Here is a tiny trained network, its code and every weight. The questions are about switching its units off for an input and a target symbol, where a switched-off unit gives its printed mean instead of its output.

import numpy as np


def w(rows, s, z=0):
    codes = np.array(rows[::2]) - 128.0
    scale = np.full(codes.shape[1], s)
    scale[-1] = z or s
    return codes * scale


def norm(h):
    return h / np.sqrt((h * h).mean(-1, keepdims=True) + 1e-5)


def f(y):
    return np.maximum(y, 0)


def softmax(a):
    e = np.exp(a - a.max(-1, keepdims=True))
    return e / e.sum(-1, keepdims=True)


def log_softmax(a):
    a = a - a.max(-1, keepdims=True)
    return a - np.log(np.exp(a).sum(-1, keepdims=True))


def net(x, mask):
    ids = ['βγδζλμπτφψω'.index(c) for c in x.split()]
    T = len(ids)
    res = E[ids] + P[:T]
    u = 0
    for l in range(2):
        r = norm(res)
        for j in range(2):
            rows = slice(2 * j, 2 * j + 2)
            q, k, v = (r @ M[l][rows].T for M in (Q, K, V))
            z = softmax(np.where(np.tri(T) > 0, q @ k.T / 2**0.5, -1e9)) @ v
            o = O[l][rows]
            res = res + np.where(mask[u + j], z, o[:, -1]) @ o[:, :-1]
        u += 2
        y = f(norm(res) @ A[l][:, :-1].T + A[l][:, -1])
        res = res + np.where(mask[u : u + 12], y, B[l][:, -1]) @ B[l][:, :-1]
        u += 12
    return log_softmax(norm(res)[-1] @ U[:, :-1].T + U[:, -1])


Q, K, V, O, A, B = {}, {}, {}, {}, {}, {}
E = w([
[148,143,156],'β',
[99,69,21],'γ',
[165,18,144],'δ',
[97,123,101],'ζ',
[120,133,133],'λ',
[49,118,164],'μ',
[56,135,234],'π',
[221,145,183],'τ',
[181,68,2],'φ',
[174,155,201],'ψ',
[84,91,68],'ω',
],0.025)
P = w([
[136,205,62],'0',
[1,73,135],'1',
[26,67,130],'2',
[38,74,117],'3',
[38,61,127],'4',
[43,76,120],'5',
[40,69,122],'6',
[46,74,124],'7',
[39,66,119],'8',
[36,68,128],'9',
[52,73,116],'10',
[53,67,107],'11',
],0.0055)
Q[0] = w([
[94,177,81],'0.h1',
[180,250,112],'0.h1',
[151,87,132],'0.h2',
[2,118,62],'0.h2',
],0.046)
K[0] = w([
[109,189,85],'0.h1',
[138,238,113],'0.h1',
[135,131,101],'0.h2',
[135,2,110],'0.h2',
],0.049)
V[0] = w([
[157,127,99],'0.h1',
[169,83,188],'0.h1',
[140,185,120],'0.h2',
[141,6,156],'0.h2',
],0.022)
O[0] = w([
[151,88,156,127],'0.h1',
[207,241,54,177],'0.h1',
[101,74,152,66],'0.h2',
[145,252,44,247],'0.h2',
],0.015,0.013)
A[0] = w([
[79,99,126,48],'0.n1',
[25,180,169,120],'0.n2',
[128,112,129,95],'0.n3',
[156,132,81,106],'0.n4',
[182,78,121,253],'0.n5',
[113,140,100,95],'0.n6',
[163,86,77,105],'0.n7',
[122,143,147,68],'0.n8',
[139,187,255,217],'0.n9',
[191,142,91,139],'0.n10',
[120,73,62,85],'0.n11',
[188,69,74,108],'0.n12',
],0.035,0.0053)
B[0] = w([
[190,115,161,189],'0.n1',
[148,254,133,238],'0.n2',
[138,116,140,134],'0.n3',
[97,134,179,221],'0.n4',
[95,49,159,177],'0.n5',
[147,94,150,194],'0.n6',
[113,130,69,178],'0.n7',
[134,121,103,133],'0.n8',
[20,185,84,192],'0.n9',
[59,120,149,254],'0.n10',
[156,173,66,209],'0.n11',
[56,116,78,182],'0.n12',
],0.062,0.013)
Q[1] = w([
[3,139,148],'1.h1',
[166,134,102],'1.h1',
[51,128,150],'1.h2',
[108,143,91],'1.h2',
],0.05)
K[1] = w([
[90,2,92],'1.h1',
[113,165,114],'1.h1',
[170,42,158],'1.h2',
[161,127,162],'1.h2',
],0.047)
V[1] = w([
[125,185,3],'1.h1',
[165,98,87],'1.h1',
[129,209,139],'1.h2',
[97,140,244],'1.h2',
],0.036)
O[1] = w([
[156,17,172,252],'1.h1',
[155,77,89,63],'1.h1',
[44,84,138,218],'1.h2',
[180,5,164,116],'1.h2',
],0.027,0.012)
A[1] = w([
[77,119,141,102],'1.n1',
[139,116,252,193],'1.n2',
[198,138,123,77],'1.n3',
[127,168,150,119],'1.n4',
[95,125,212,94],'1.n5',
[162,75,51,112],'1.n6',
[86,117,76,168],'1.n7',
[163,160,52,96],'1.n8',
[66,161,128,75],'1.n9',
[97,160,125,165],'1.n10',
[169,92,68,87],'1.n11',
[218,193,130,3],'1.n12',
],0.026,0.0061)
B[1] = w([
[101,97,176,204],'1.n1',
[208,224,111,189],'1.n2',
[71,89,108,153],'1.n3',
[122,113,99,199],'1.n4',
[141,104,183,195],'1.n5',
[183,191,98,166],'1.n6',
[182,153,137,225],'1.n7',
[180,89,140,182],'1.n8',
[130,50,112,245],'1.n9',
[132,82,109,235],'1.n10',
[83,150,127,151],'1.n11',
[113,3,145,200],'1.n12',
],0.055,0.012)
U = w([
[190,146,32,224],'β',
[80,228,76,112],'γ',
[140,114,226,87],'δ',
[216,122,145,148],'ζ',
[206,29,109,128],'λ',
[106,120,144,103],'μ',
[142,161,140,253],'π',
[115,114,83,106],'τ',
[178,157,168,210],'φ',
[105,113,5,44],'ψ',
[59,133,152,97],'ω',
],0.017,0.0059)

Each question gives the input, a string of symbols that net reads in full, and the target symbol t.
The units are the heads (2 rows each of Q, K, V and O) and the neurons (one row each of A and B). Each row of codes is followed by its name. A weight is (code - 128) times the scale printed after its matrix; where a second scale follows, it is the last column's (O, A, B and U).
mask holds one flag per unit, layer by layer, with each layer's heads first. A switched-off unit (its flag False) gives its mean, the last column of its rows in O or B, instead of its output. The means were averaged over made-up inputs and are rounded, as every weight is.
A unit's drop is (log p(t) with every unit on - log p(t) with that unit switched off) / (log p(t) with every unit on - log p(t) with every unit switched off).
The circuit of an input: a set's keep is (log p(t) with only the set's units on - log p(t) with every unit switched off) / (log p(t) with every unit on - log p(t) with every unit switched off). Starting from the 12 units with the biggest drops (on a tie, the unit counted first), units are removed one at a time, each time the one whose removal leaves the highest keep (on an exact tie, the one counted first), for as long as the keep stays at least 0.8.
units of the circuit, in order: the units of the circuit, biggest drop first
top k neurons: the k neurons with the biggest drops, biggest first
k most important neurons of layer l: the k neurons of layer l with the biggest drops, biggest first
drop of u: that unit's drop, to one decimal
input β ω γ γ ζ δ ω μ φ ω ζ, target β: units of the circuit, in order -> (0.h2, 1.h2, 1.h1, 0.n2)
input ψ δ ω, target ψ: 2 most important neurons of layer 1 -> (1.n5, 1.n12)
input δ ω ψ γ τ τ μ, target δ: top 3 neurons -> (0.n1, 1.n5, 0.n10)
input π β ω β, target δ: top 3 neurons -> (0.n11, 0.n2, 1.n2)
input γ φ π π δ ω τ, target γ: most important neuron of layer 0 -> (0.n1)
input ψ δ ω γ ω γ β δ δ ω ζ, target ψ: top 2 neurons -> (0.n9, 0.n5)
input γ φ δ π τ π π ω γ ψ, target γ: top 3 neurons -> (0.n1, 0.n9, 0.n2)
input λ μ δ γ ω ζ ψ π γ μ, target λ: top 3 neurons -> (0.n12, 0.n5, 1.n12)
input γ δ ω ω ω ω λ ζ, target γ: top 4 neurons -> (0.n1, 0.n11, 0.n10, 0.n9)
input τ π μ λ γ π ψ γ, target β: top 3 neurons -> (0.n11, 0.n10, 1.n6)
input ψ γ π φ ω λ γ ζ ω ω δ, target ψ: 3 most important neurons of layer 0 -> (0.n2, 0.n7, 0.n9)
input γ ω ω ω π ω ω φ δ π ω, target γ: top 2 neurons -> (0.n1, 0.n11)
input ζ ω ω γ π ω τ ω λ δ λ, target ζ: top 2 neurons -> (0.n12, 1.n2)
input β ω ζ ω μ β ω, target λ: top 2 neurons -> (0.n11, 1.n12)
input λ τ γ ω ω γ ψ π ω δ, target λ: top 2 neurons -> (0.n12, 0.n1)
input ω φ λ, target φ: top 2 neurons -> (1.n2, 0.n9)
input δ π π, target δ: most important neuron of layer 1 -> (1.n5)
input λ ω φ ω ω π ζ τ δ π, target λ: top 4 neurons -> (0.n12, 0.n5, 1.n12, 0.n2)
input φ λ λ δ γ ψ ψ π, target φ: 4 most important neurons of layer 0 -> (0.n11, 0.n10, 0.n4, 0.n5)
input φ β ω π δ γ β γ π π τ ω, target φ: most important neuron of layer 1 -> (1.n2)
input δ π μ τ β ω ζ ω ψ, target δ: 2 most important neurons of layer 0 -> (0.n12, 0.n11)
input β γ δ ω ω, target β: 2 most important neurons of layer 0 -> (0.n5, 0.n9)
input γ δ δ λ ψ τ ω γ μ, target γ: 4 most important neurons of layer 0 -> (0.n1, 0.n11, 0.n10, 0.n9)
input δ γ π, target δ: drop of 0.n1 -> 0.1
input λ γ ω π, target γ: drop of 0.n10 -> 0.0
